Below is a small trained network, with its code and all its weights. Each question gives an input and a class and asks what happens when units are switched off, that is, made to give their printed mean instead of their output.

import numpy as np


def w(rows, s, z=0):
    codes = np.array(rows[::2]) - 128.0
    scale = np.full(codes.shape[1], s)
    scale[-1] = z or s
    return codes * scale


def f(y):
    return np.maximum(y, 0)


def log_softmax(a):
    a = a - a.max(-1, keepdims=True)
    return a - np.log(np.exp(a).sum(-1, keepdims=True))


def net(x, mask):
    res = np.array(x, float).reshape(1, 3) / 4 @ E
    y = f(res @ A[0][:, :-1].T + A[0][:, -1])
    res = res + np.where(mask, y, B[0][:, -1]) @ B[0][:, :-1]
    return log_softmax(res[-1] @ U[:, :-1].T + U[:, -1])


A, B = {}, {}
E = w([
[54,180,197,5],'x0',
[176,45,135,1],'x1',
[112,185,20,55],'x2',
],0.0085)
A[0] = w([
[66,122,133,165,151],'neuron 0',
[108,132,130,143,89],'neuron 1',
[157,103,111,171,180],'neuron 2',
[131,35,122,198,141],'neuron 3',
[188,90,71,53,210],'neuron 4',
[56,212,165,196,231],'neuron 5',
[163,65,123,160,169],'neuron 6',
[115,36,249,53,231],'neuron 7',
[146,112,124,114,124],'neuron 8',
[207,48,122,134,137],'neuron 9',
[128,126,107,221,253],'neuron 10',
[49,166,216,147,224],'neuron 11',
[94,144,5,71,233],'neuron 12',
[143,178,68,141,213],'neuron 13',
],0.013,0.0043)
B[0] = w([
[240,164,220,55,160],'neuron 0',
[166,173,66,153,135],'neuron 1',
[96,194,162,180,179],'neuron 2',
[172,189,128,228,200],'neuron 3',
[69,73,2,130,204],'neuron 4',
[237,209,171,72,214],'neuron 5',
[163,130,147,117,182],'neuron 6',
[152,51,188,83,254],'neuron 7',
[170,117,86,67,144],'neuron 8',
[156,107,96,241,191],'neuron 9',
[114,216,226,123,218],'neuron 10',
[179,96,124,55,202],'neuron 11',
[70,141,141,14,206],'neuron 12',
[92,217,123,64,175],'neuron 13',
],0.0084,0.015)
U = w([
[86,114,125,141,3],'0',
[79,148,165,168,87],'1',
[153,167,154,97,167],'2',
[114,131,81,171,120],'3',
[112,87,157,178,70],'4',
[93,24,145,122,192],'5',
[5,153,73,130,151],'6',
],0.017,0.0054)

Each question gives the input, the list of numbers given to net, and the class t.
The units are the neurons (one row each of A and B). Each row of codes is followed by its name. A weight is (code - 128) times the scale printed after its matrix; where a second scale follows, it is the last column's (A, B and U).
mask holds one flag per neuron, in row order. A switched-off neuron (its flag False) gives its mean, the last column of its row in B, instead of its output. The means were averaged over made-up inputs and are rounded, as every weight is.
A unit's drop is (log p(t) with every unit on - log p(t) with that unit switched off) / (log p(t) with every unit on - log p(t) with every unit switched off).
The circuit of an input: a set's keep is (log p(t) with only the set's units on - log p(t) with every unit switched off) / (log p(t) with every unit on - log p(t) with every unit switched off). Starting from the 12 units with the biggest drops (on a tie, the unit counted first), units are removed one at a time, each time the one whose removal leaves the highest keep (on an exact tie, the one counted first), for as long as the keep stays at least 0.8.
circuit, biggest first: the units of the circuit, biggest drop first
unit that matters most: the unit with the biggest drop
k most important neurons: the k neurons with the biggest drops, biggest first
drop when u is switched off: that unit's drop, to one decimal
input [-6,-3,-3], class 1: circuit, biggest first => [neuron 11; neuron 2]
input [-5,7,0], class 3: unit that matters most => neuron 9
input [-5,8,-2], class 3: circuit, biggest first => [neuron 9; neuron 4]
input [-8,-1,2], class 1: 2 most important neurons => [neuron 10; neuron 5]
input [-6,-1,-8], class 1: 2 most important neurons => [neuron 10; neuron 2]
input [-7,-2,3], class 1: 2 most important neurons => [neuron 5; neuron 11]
input [-7,2,0], class 3: 2 most important neurons => [neuron 7; neuron 9]
input [-7,3,-3], class 3: 3 most important neurons => [neuron 7; neuron 9; neuron 3]
input [-7,-3,7], class 6: 2 most important neurons => [neuron 7; neuron 5]
input [-8,1,-5], class 1: 3 most important neurons => [neuron 10; neuron 2; neuron 7]
input [-6,3,-8], class 4: drop when neuron 9 is switched off => 0.2
input [-7,7,-2], class 3: drop when neuron 4 is switched off => 0.2
input [6,3,-4], class 5: drop when neuron 2 is switched off => 0.0
input [-7,-7,-6], class 2: circuit, biggest first => [neuron 5]
